Below is a small trained network, with its code and all its weights. Each question gives an input and a class and asks what happens when units are switched off, that is, made to give their printed mean instead of their output.

import numpy as np


def w(rows, s, z=0):
    codes = np.array(rows[::2]) - 128.0
    scale = np.full(codes.shape[1], s)
    scale[-1] = z or s
    return codes * scale


def f(y):
    return y / 2 * (1 + np.tanh(0.7978845608 * (y + 0.044715 * y**3)))


def log_softmax(a):
    a = a - a.max(-1, keepdims=True)
    return a - np.log(np.exp(a).sum(-1, keepdims=True))


def net(x, mask):
    res = np.array(x, float).reshape(1, 5) / 4 @ E
    y = f(res @ A[0][:, :-1].T + A[0][:, -1])
    res = res + np.where(mask, y, B[0][:, -1]) @ B[0][:, :-1]
    return log_softmax(res[-1] @ U[:, :-1].T + U[:, -1])


A, B = {}, {}
E = w([
[173,217,125,4,117,161,21,98,126,125],'x0',
[168,111,115,103,63,217,204,77,115,136],'x1',
[187,164,231,165,163,187,151,158,189,99],'x2',
[145,134,55,132,166,174,141,218,123,205],'x3',
[20,121,167,157,119,222,37,95,151,186],'x4',
],0.011)
A[0] = w([
[2,109,169,152,122,220,63,101,171,236,2],'N0',
[110,94,84,138,175,209,121,193,135,214,81],'N1',
[66,132,145,139,235,69,57,193,198,112,23],'N2',
[96,127,172,140,108,120,119,19,157,67,88],'N3',
[126,105,115,170,167,149,157,165,103,194,66],'N4',
[168,94,103,115,67,247,212,43,161,169,11],'N5',
[52,100,58,121,69,110,79,88,59,191,113],'N6',
[166,193,187,199,150,194,137,149,252,134,80],'N7',
[65,131,174,146,84,109,122,79,149,84,104],'N8',
[170,146,74,153,200,154,160,188,107,167,93],'N9',
[60,45,105,221,165,126,217,141,146,123,54],'N10',
[100,121,76,120,126,78,149,94,73,174,55],'N11',
[142,192,105,79,143,186,106,202,103,210,123],'N12',
],0.0089,0.0043)
B[0] = w([
[247,137,43,72,180,25,226,163,128,124,253],'N0',
[72,41,208,129,161,124,160,105,73,70,209],'N1',
[154,89,114,225,124,84,40,150,149,221,200],'N2',
[87,70,202,90,125,125,126,72,38,94,197],'N3',
[124,132,182,118,171,158,86,16,114,105,174],'N4',
[142,77,110,227,96,13,20,105,176,254,214],'N5',
[59,211,204,152,78,200,194,180,178,129,228],'N6',
[64,225,194,141,19,225,214,170,163,125,220],'N7',
[121,98,141,120,118,88,115,93,96,43,182],'N8',
[121,94,166,149,121,89,176,114,71,93,189],'N9',
[134,181,34,26,195,220,57,64,165,123,244],'N10',
[95,205,198,195,77,134,171,218,191,100,178],'N11',
[110,99,158,100,149,155,76,61,77,54,212],'N12',
],0.0084,0.014)
U = w([
[60,195,171,169,75,163,197,194,150,103,66],'0',
[74,26,173,138,157,113,137,97,13,29,42],'1',
[125,81,119,227,120,68,34,153,138,219,182],'2',
[246,137,82,95,166,49,250,173,111,80,255],'3',
[113,207,101,6,162,200,15,72,126,111,102],'4',
],0.011,0.0041)

Each question gives the input, the list of numbers given to net, and the class t.
The units are the neurons (one row each of A and B). Each row of codes is followed by its name. A weight is (code - 128) times the scale printed after its matrix; where a second scale follows, it is the last column's (A, B and U).
mask holds one flag per neuron, in row order. A switched-off neuron (its flag False) gives its mean, the last column of its row in B, instead of its output. The means were averaged over made-up inputs and are rounded, as every weight is.
A unit's drop is (log p(t) with every unit on - log p(t) with that unit switched off) / (log p(t) with every unit on - log p(t) with every unit switched off).
The circuit of an input: a set's keep is (log p(t) with only the set's units on - log p(t) with every unit switched off) / (log p(t) with every unit on - log p(t) with every unit switched off). Starting from the 12 units with the biggest drops (on a tie, the unit counted first), units are removed one at a time, each time the one whose removal leaves the highest keep (on an exact tie, the one counted first), for as long as the keep stays at least 0.8.
circuit, biggest first: the units of the circuit, biggest drop first
most important unit: the unit with the biggest drop
top k neurons: the k neurons with the biggest drops, biggest first
drop of u: that unit's drop, to one decimal
input [-7,-5,0,5,-6], class 4: top 4 neurons : (N10 N0 N4 N5)
input [3,7,-8,8,8], class 0: circuit, biggest first : (N6)
input [5,-7,1,7,2], class 1: top 3 neurons : (N12 N1 N5)
input [-5,-2,-4,-4,2], class 4: top 4 neurons : (N10 N7 N1 N9)
input [-2,-8,0,-6,1], class 2: top 2 neurons : (N2 N1)
input [-5,1,0,2,5], class 3: top 2 neurons : (N0 N12)
input [1,7,-2,-3,-7], class 2: top 2 neurons : (N5 N0)
input [7,-6,-3,7,-4], class 1: top 2 neurons : (N12 N10)
input [-6,-4,3,3,-4], class 4: top 3 neurons : (N10 N0 N5)
input [-7,7,-3,6,-6], class 2: top 4 neurons : (N5 N0 N12 N3)
input [6,-8,-2,-6,4], class 2: top 2 neurons : (N2 N10)
input [-4,-5,-2,2,-5], class 2: circuit, biggest first : (N0 N2)
input [-4,3,-1,6,6], class 1: drop of N4 : 1.0
input [-5,-1,4,2,-2], class 4: drop of N10 : 0.8
input [6,-4,3,-7,3], class 1: most important unit : N10
input [-4,-8,-1,6,-7], class 2: drop of N2 : 1.0
